Below are the code and all the weights of a small trained network. Each question names an input and a class and asks about switching units off, where a switched-off unit gives its printed mean instead of its output.

import numpy as np


def w(rows, s, z=0):
    codes = np.array(rows[::2]) - 128.0
    scale = np.full(codes.shape[1], s)
    scale[-1] = z or s
    return codes * scale


def norm(h):
    return h / np.sqrt((h * h).mean(-1, keepdims=True) + 1e-5)


def f(y):
    return np.maximum(y, 0)


def log_softmax(a):
    a = a - a.max(-1, keepdims=True)
    return a - np.log(np.exp(a).sum(-1, keepdims=True))


def net(x, mask):
    res = np.array(x, float).reshape(1, 6) / 4 @ E
    u = 0
    for l in range(2):
        y = f(norm(res) @ A[l][:, :-1].T + A[l][:, -1])
        res = res + np.where(mask[u : u + 13], y, B[l][:, -1]) @ B[l][:, :-1]
        u += 13
    return log_softmax(norm(res)[-1] @ U[:, :-1].T + U[:, -1])


A, B = {}, {}
E = w([
[181,123,194,116,127,84,47],'x0',
[108,121,183,111,104,149,163],'x1',
[122,117,113,55,158,92,156],'x2',
[127,128,127,128,124,126,125],'x3',
[198,159,111,81,111,198,132],'x4',
[93,254,148,101,168,128,124],'x5',
],0.0026)
A[0] = w([
[116,114,117,45,155,119,144,54],'0.n0',
[112,111,94,38,149,76,144,50],'0.n1',
[155,163,180,107,167,115,58,112],'0.n2',
[82,169,216,83,86,145,168,129],'0.n3',
[137,97,136,46,157,68,123,136],'0.n4',
[115,169,120,219,86,161,151,106],'0.n5',
[110,112,203,106,114,156,170,41],'0.n6',
[109,50,181,112,59,140,144,128],'0.n7',
[96,143,74,132,102,145,165,2],'0.n8',
[144,159,166,189,51,139,69,123],'0.n9',
[76,163,159,172,186,66,128,113],'0.n10',
[198,97,79,102,113,175,112,151],'0.n11',
[147,150,2,145,192,97,45,53],'0.n12',
],0.0048,0.0044)
B[0] = w([
[148,116,191,178,176,210,186,158],'0.n0',
[131,121,193,193,164,181,178,170],'0.n1',
[158,124,136,82,151,90,124,248],'0.n2',
[175,161,72,181,117,88,134,252],'0.n3',
[142,116,196,160,163,162,145,232],'0.n4',
[151,100,142,124,185,145,134,208],'0.n5',
[182,225,119,255,41,106,198,139],'0.n6',
[152,149,69,158,132,80,105,228],'0.n7',
[72,95,110,101,95,101,127,134],'0.n8',
[149,109,173,120,196,139,164,248],'0.n9',
[97,111,145,122,76,137,80,247],'0.n10',
[98,125,172,115,72,118,131,253],'0.n11',
[167,188,140,230,57,98,203,196],'0.n12',
],0.0067,0.0023)
A[1] = w([
[100,206,168,153,175,124,70,65],'1.n0',
[41,138,57,191,128,214,168,73],'1.n1',
[180,117,179,137,79,150,99,236],'1.n2',
[2,129,158,160,161,73,136,102],'1.n3',
[82,44,144,150,110,84,81,151],'1.n4',
[150,126,142,186,179,202,78,6],'1.n5',
[133,97,165,152,206,180,158,39],'1.n6',
[179,156,29,167,167,74,116,163],'1.n7',
[141,226,127,173,179,154,110,136],'1.n8',
[131,173,86,130,99,178,215,108],'1.n9',
[174,208,155,37,87,208,147,124],'1.n10',
[51,127,46,112,135,178,150,8],'1.n11',
[48,235,125,94,177,126,115,62],'1.n12',
],0.0053,0.0028)
B[1] = w([
[139,70,77,108,127,152,183,190],'1.n0',
[175,160,166,72,198,72,80,193],'1.n1',
[77,161,94,114,171,119,158,254],'1.n2',
[117,170,128,171,121,194,61,188],'1.n3',
[130,172,75,60,106,184,146,196],'1.n4',
[38,88,190,136,209,187,254,146],'1.n5',
[92,93,196,131,139,193,158,164],'1.n6',
[116,143,200,83,74,131,155,190],'1.n7',
[149,68,116,121,79,123,172,231],'1.n8',
[138,134,170,138,139,91,79,201],'1.n9',
[30,110,99,191,118,144,49,204],'1.n10',
[192,129,211,67,196,57,53,144],'1.n11',
[184,10,50,107,70,137,174,173],'1.n12',
],0.0063,0.0044)
U = w([
[131,52,206,174,254,227,214,102],'0',
[223,153,195,25,236,20,33,100],'1',
[180,38,13,47,40,136,208,85],'2',
[182,251,153,248,60,60,179,84],'3',
[1,167,92,131,97,224,7,90],'4',
[121,146,176,90,130,142,161,248],'5',
[123,148,108,132,161,112,162,2],'6',
],0.009,0.0089)

Each question gives the input, the list of numbers given to net, and the class t.
The units are the neurons (one row each of A and B). Each row of codes is followed by its name. A weight is (code - 128) times the scale printed after its matrix; where a second scale follows, it is the last column's (A, B and U).
mask holds one flag per neuron, layer by layer. A switched-off neuron (its flag False) gives its mean, the last column of its row in B, instead of its output. The means were averaged over made-up inputs and are rounded, as every weight is.
A unit's drop is (log p(t) with every unit on - log p(t) with that unit switched off) / (log p(t) with every unit on - log p(t) with every unit switched off).
The circuit of an input: a set's keep is (log p(t) with only the set's units on - log p(t) with every unit switched off) / (log p(t) with every unit on - log p(t) with every unit switched off). Starting from the 12 units with the biggest drops (on a tie, the unit counted first), units are removed one at a time, each time the one whose removal leaves the highest keep (on an exact tie, the one counted first), for as long as the keep stays at least 0.8.
units of the circuit, in order: the units of the circuit, biggest drop first
unit that matters most: the unit with the biggest drop
k most important neurons: the k neurons with the biggest drops, biggest first
k most important neurons of layer l: the k neurons of layer l with the biggest drops, biggest first
input [-6,-4,-1,-6,-7,-1], class 4: unit that matters most => 1.n3
input [1,-3,-8,-5,8,0], class 0: 3 most important neurons => [0.n9 1.n5 0.n5]
input [7,-7,-3,-6,-8,-6], class 4: 2 most important neurons of layer 1 => [1.n1 1.n8]
input [0,-3,4,-2,-3,5], class 2: 3 most important neurons of layer 1 => [1.n0 1.n12 1.n8]
input [-7,4,-5,-2,6,2], class 1: 2 most important neurons => [1.n1 0.n4]
input [-3,-8,8,-7,-3,-7], class 0: 3 most important neurons => [0.n1 0.n4 0.n3]
input [5,0,6,-2,-5,-1], class 0: 2 most important neurons => [0.n4 0.n1]
input [7,-1,5,-6,-8,5], class 4: units of the circuit, in order => [0.n10 1.n3]
input [-5,0,0,3,-8,7], class 4: 2 most important neurons => [1.n3 0.n10]
input [5,-8,-5,-1,-8,-6], class 3: 3 most important neurons => [0.n12 1.n10 1.n12]
input [6,-2,8,2,-5,-2], class 0: 2 most important neurons => [0.n4 0.n1]
input [2,1,6,-1,-7,1], class 4: 2 most important neurons of layer 1 => [1.n3 1.n4]
input [4,3,-6,-3,6,4], class 0: 2 most important neurons of layer 0 => [0.n9 0.n10]
input [-3,2,0,7,8,3], class 4: units of the circuit, in order => [1.n10]
input [5,-2,-5,1,3,3], class 0: 3 most important neurons of layer 0 => [0.n9 0.n7 0.n3]
input [-4,-6,0,2,-5,-1], class 3: 2 most important neurons => [0.n12 1.n10]
input [-2,-7,6,5,7,-4], class 3: 3 most important neurons => [0.n12 0.n11 0.n9]
input [-6,2,-3,-5,3,6], class 1: 2 most important neurons of layer 1 => [1.n1 1.n9]
input [3,-3,0,-3,-5,-8], class 2: 2 most important neurons => [1.n4 1.n10]
input [7,-2,8,-7,3,-7], class 0: units of the circuit, in order => [0.n4]
input [2,-1,-6,-6,-8,2], class 4: 4 most important neurons => [0.n10 1.n3 0.n4 1.n4]
